Here is a tiny trained network, its code and every weight. The questions are about switching its units off for an input and a class, where a switched-off unit gives its printed mean instead of its output.

import numpy as np


def w(rows, s, z=0):
    codes = np.array(rows[::2]) - 128.0
    scale = np.full(codes.shape[1], s)
    scale[-1] = z or s
    return codes * scale


def norm(h):
    return h / np.sqrt((h * h).mean(-1, keepdims=True) + 1e-5)


def f(y):
    return np.maximum(y, 0)


def log_softmax(a):
    a = a - a.max(-1, keepdims=True)
    return a - np.log(np.exp(a).sum(-1, keepdims=True))


def net(x, mask):
    res = np.array(x, float).reshape(1, 2) / 4 @ E
    u = 0
    for l in range(2):
        y = f(norm(res) @ A[l][:, :-1].T + A[l][:, -1])
        res = res + np.where(mask[u : u + 8], y, B[l][:, -1]) @ B[l][:, :-1]
        u += 8
    return log_softmax(norm(res)[-1] @ U[:, :-1].T + U[:, -1])


A, B = {}, {}
E = w([
[254,145,17,183,95],'x0',
[142,217,135,14,112],'x1',
],0.00073)
A[0] = w([
[33,107,168,98,167,254],'L0N1',
[113,4,103,169,123,165],'L0N2',
[226,131,81,173,137,141],'L0N3',
[164,82,150,197,166,18],'L0N4',
[232,205,139,74,104,142],'L0N5',
[213,56,114,96,154,37],'L0N6',
[97,194,101,90,98,246],'L0N7',
[105,176,87,198,91,176],'L0N8',
],0.0017,0.00086)
B[0] = w([
[254,108,73,165,59,249],'L0N1',
[157,67,121,70,162,226],'L0N2',
[147,143,185,137,32,241],'L0N3',
[82,9,122,135,167,166],'L0N4',
[38,88,101,162,203,221],'L0N5',
[223,102,123,94,101,149],'L0N6',
[129,36,43,237,115,213],'L0N7',
[129,114,208,100,103,190],'L0N8',
],0.0013,0.0015)
A[1] = w([
[126,233,80,62,120,141],'L1N1',
[67,98,254,154,144,164],'L1N2',
[93,223,100,76,199,135],'L1N3',
[83,48,116,158,103,247],'L1N4',
[208,88,144,73,129,132],'L1N5',
[129,145,55,166,140,104],'L1N6',
[49,149,223,113,105,125],'L1N7',
[134,85,151,207,75,132],'L1N8',
],0.0025,0.0014)
B[1] = w([
[53,42,137,193,245,179],'L1N1',
[249,131,74,181,50,198],'L1N2',
[94,48,59,232,180,159],'L1N3',
[95,239,128,74,140,255],'L1N4',
[103,179,217,133,74,172],'L1N5',
[141,140,249,92,73,169],'L1N6',
[228,181,75,178,83,171],'L1N7',
[51,124,99,95,212,221],'L1N8',
],0.0019,0.0025)
U = w([
[254,194,75,208,7,197],'0',
[36,36,42,225,249,192],'1',
[32,236,199,27,133,186],'2',
[133,34,221,39,104,10],'3',
[131,20,212,28,94,12],'4',
[126,26,219,37,90,3],'5',
],0.0062,0.0056)

Each question gives the input, the list of numbers given to net, and the class t.
The units are the neurons (one row each of A and B). Each row of codes is followed by its name. A weight is (code - 128) times the scale printed after its matrix; where a second scale follows, it is the last column's (A, B and U).
mask holds one flag per neuron, layer by layer. A switched-off neuron (its flag False) gives its mean, the last column of its row in B, instead of its output. The means were averaged over made-up inputs and are rounded, as every weight is.
A unit's drop is (log p(t) with every unit on - log p(t) with that unit switched off) / (log p(t) with every unit on - log p(t) with every unit switched off).
The circuit of an input: a set's keep is (log p(t) with only the set's units on - log p(t) with every unit switched off) / (log p(t) with every unit on - log p(t) with every unit switched off). Starting from the 12 units with the biggest drops (on a tie, the unit counted first), units are removed one at a time, each time the one whose removal leaves the highest keep (on an exact tie, the one counted first), for as long as the keep stays at least 0.8.
circuit, biggest first: the units of the circuit, biggest drop first
k most important neurons: the k neurons with the biggest drops, biggest first
k most important neurons of layer l: the k neurons of layer l with the biggest drops, biggest first
drop when u is switched off: that unit's drop, to one decimal
input [6,8], class 1: 2 most important neurons : L1N1, L0N5
input [-4,-3], class 0: most important neuron : L1N2
input [-5,-5], class 0: 2 most important neurons : L1N2, L0N7
input [-3,-3], class 2: 3 most important neurons of layer 1 : L1N4, L1N8, L1N7
input [3,4], class 1: circuit, biggest first : L1N1, L0N1
input [3,-3], class 2: 2 most important neurons of layer 1 : L1N2, L1N8
input [3,-2], class 2: 2 most important neurons : L1N2, L0N1
input [3,0], class 2: 2 most important neurons : L1N2, L0N1
input [-8,-6], class 0: circuit, biggest first : L1N2, L1N7, L1N1
input [-6,6], class 0: 2 most important neurons : L1N7, L1N8
input [-3,4], class 1: 2 most important neurons : L0N3, L1N1
input [-3,-2], class 2: 3 most important neurons of layer 1 : L1N4, L1N8, L1N7
input [-3,-1], class 2: 2 most important neurons : L0N1, L1N8
input [-4,-1], class 0: circuit, biggest first : L1N2
input [-4,5], class 1: 2 most important neurons : L1N1, L0N3
input [-6,8], class 1: 3 most important neurons of layer 1 : L1N3, L1N1, L1N4
input [-7,-7], class 0: 2 most important neurons of layer 0 : L0N7, L0N5
input [5,8], class 1: 2 most important neurons of layer 0 : L0N5, L0N1
input [-6,-3], class 0: drop when L1N2 is switched off : 0.5
input [-2,6], class 1: drop when L0N8 is switched off : 0.0
input [2,-1], class 2: drop when L1N2 is switched off : 0.1
